Here is a tiny trained network, its code and every weight. The questions are about switching its units off for an input and a class, where a switched-off unit gives its printed mean instead of its output.

import numpy as np


def w(rows, s, z=0):
    codes = np.array(rows[::2]) - 128.0
    scale = np.full(codes.shape[1], s)
    scale[-1] = z or s
    return codes * scale


def f(y):
    return np.maximum(y, 0)


def log_softmax(a):
    a = a - a.max(-1, keepdims=True)
    return a - np.log(np.exp(a).sum(-1, keepdims=True))


def net(x, mask):
    res = np.array(x, float).reshape(1, 4) / 4 @ E
    y = f(res @ A[0][:, :-1].T + A[0][:, -1])
    res = res + np.where(mask, y, B[0][:, -1]) @ B[0][:, :-1]
    return log_softmax(res[-1] @ U[:, :-1].T + U[:, -1])


A, B = {}, {}
E = w([
[173,178,3,89,171,165,154],'x0',
[44,136,83,197,159,124,180],'x1',
[170,37,111,185,54,141,195],'x2',
[138,125,126,142,144,127,120],'x3',
],0.013)
A[0] = w([
[138,128,144,127,123,138,139,108],'neuron 0',
[171,122,146,88,106,125,112,254],'neuron 1',
[92,123,158,136,127,141,141,87],'neuron 2',
[123,69,188,164,88,128,153,130],'neuron 3',
[195,72,45,135,88,141,179,39],'neuron 4',
[128,115,169,156,103,136,141,120],'neuron 5',
[134,110,138,135,132,126,137,118],'neuron 6',
[132,139,108,146,136,126,130,78],'neuron 7',
[187,103,61,132,99,134,181,33],'neuron 8',
[4,136,78,207,154,125,165,135],'neuron 9',
[138,175,98,102,159,138,122,157],'neuron 10',
[143,120,133,114,125,134,117,176],'neuron 11',
[67,140,108,173,142,132,153,126],'neuron 12',
[135,45,199,188,87,125,152,134],'neuron 13',
[124,203,74,81,175,134,99,128],'neuron 14',
[135,156,122,103,128,129,124,82],'neuron 15',
[68,142,232,138,151,122,89,199],'neuron 16',
[130,110,97,131,115,138,123,64],'neuron 17',
[74,152,229,144,148,115,81,198],'neuron 18',
[101,159,99,120,144,124,103,85],'neuron 19',
],0.02,0.0083)
B[0] = w([
[142,120,126,134,118,146,119,137],'neuron 0',
[211,119,143,123,177,103,113,204],'neuron 1',
[145,141,83,139,95,126,135,151],'neuron 2',
[127,137,134,89,68,88,112,225],'neuron 3',
[153,99,121,208,164,162,142,209],'neuron 4',
[136,141,102,114,95,114,119,177],'neuron 5',
[129,125,132,117,120,118,133,144],'neuron 6',
[93,121,165,130,144,125,133,138],'neuron 7',
[125,121,125,182,168,136,168,187],'neuron 8',
[1,126,113,150,87,137,135,232],'neuron 9',
[118,158,127,94,163,130,114,189],'neuron 10',
[151,135,150,110,139,113,164,156],'neuron 11',
[73,133,110,140,113,136,121,182],'neuron 12',
[139,137,152,77,46,102,94,253],'neuron 13',
[103,140,133,47,133,116,106,222],'neuron 14',
[144,151,121,102,112,157,137,147],'neuron 15',
[143,95,131,192,167,168,166,227],'neuron 16',
[138,153,90,143,125,138,129,138],'neuron 17',
[145,109,104,218,174,147,154,227],'neuron 18',
[83,107,170,103,141,142,127,163],'neuron 19',
],0.038,0.026)
U = w([
[252,60,147,199,208,165,198,212],'0',
[92,64,83,235,134,210,214,165],'1',
[193,177,170,3,194,136,95,184],'2',
[52,176,116,34,123,173,108,2],'3',
[240,113,172,82,82,64,84,147],'4',
[91,120,113,111,16,108,100,58],'5',
],0.0077,0.0028)

Each question gives the input, the list of numbers given to net, and the class t.
The units are the neurons (one row each of A and B). Each row of codes is followed by its name. A weight is (code - 128) times the scale printed after its matrix; where a second scale follows, it is the last column's (A, B and U).
mask holds one flag per neuron, in row order. A switched-off neuron (its flag False) gives its mean, the last column of its row in B, instead of its output. The means were averaged over made-up inputs and are rounded, as every weight is.
A unit's drop is (log p(t) with every unit on - log p(t) with that unit switched off) / (log p(t) with every unit on - log p(t) with every unit switched off).
The circuit of an input: a set's keep is (log p(t) with only the set's units on - log p(t) with every unit switched off) / (log p(t) with every unit on - log p(t) with every unit switched off). Starting from the 12 units with the biggest drops (on a tie, the unit counted first), units are removed one at a time, each time the one whose removal leaves the highest keep (on an exact tie, the one counted first), for as long as the keep stays at least 0.8.
circuit, biggest first: the units of the circuit, biggest drop first
top k neurons: the k neurons with the biggest drops, biggest first
drop when u is switched off: that unit's drop, to one decimal
input [0,6,4,-3], class 5: circuit, biggest first	[neuron 16]
input [5,-1,1,-5], class 0: top 3 neurons	[neuron 9; neuron 13; neuron 4]
input [1,2,0,2], class 3: top 3 neurons	[neuron 18; neuron 16; neuron 4]
input [0,-2,-8,2], class 0: top 4 neurons	[neuron 18; neuron 16; neuron 13; neuron 9]
input [1,-2,0,-4], class 2: circuit, biggest first	[neuron 18; neuron 9]
input [-6,0,2,-1], class 4: circuit, biggest first	[neuron 9; neuron 13]
input [1,-7,8,-7], class 0: top 2 neurons	[neuron 4; neuron 8]
input [8,-7,0,8], class 2: top 3 neurons	[neuron 14; neuron 18; neuron 16]
input [0,8,4,0], class 5: top 2 neurons	[neuron 18; neuron 16]
input [7,3,0,-1], class 3: top 3 neurons	[neuron 14; neuron 18; neuron 16]
input [1,6,-8,-6], class 3: top 2 neurons	[neuron 14; neuron 4]
input [1,-7,-6,-2], class 2: top 2 neurons	[neuron 14; neuron 4]
input [5,-5,0,7], class 2: top 2 neurons	[neuron 18; neuron 16]
input [3,1,-3,3], class 3: top neuron	[neuron 1]
input [-1,0,6,3], class 4: drop when neuron 9 is switched off	0.6
input [-1,8,7,2], class 5: drop when neuron 13 is switched off	0.2
input [-4,7,6,8], class 5: drop when neuron 19 is switched off	0.0
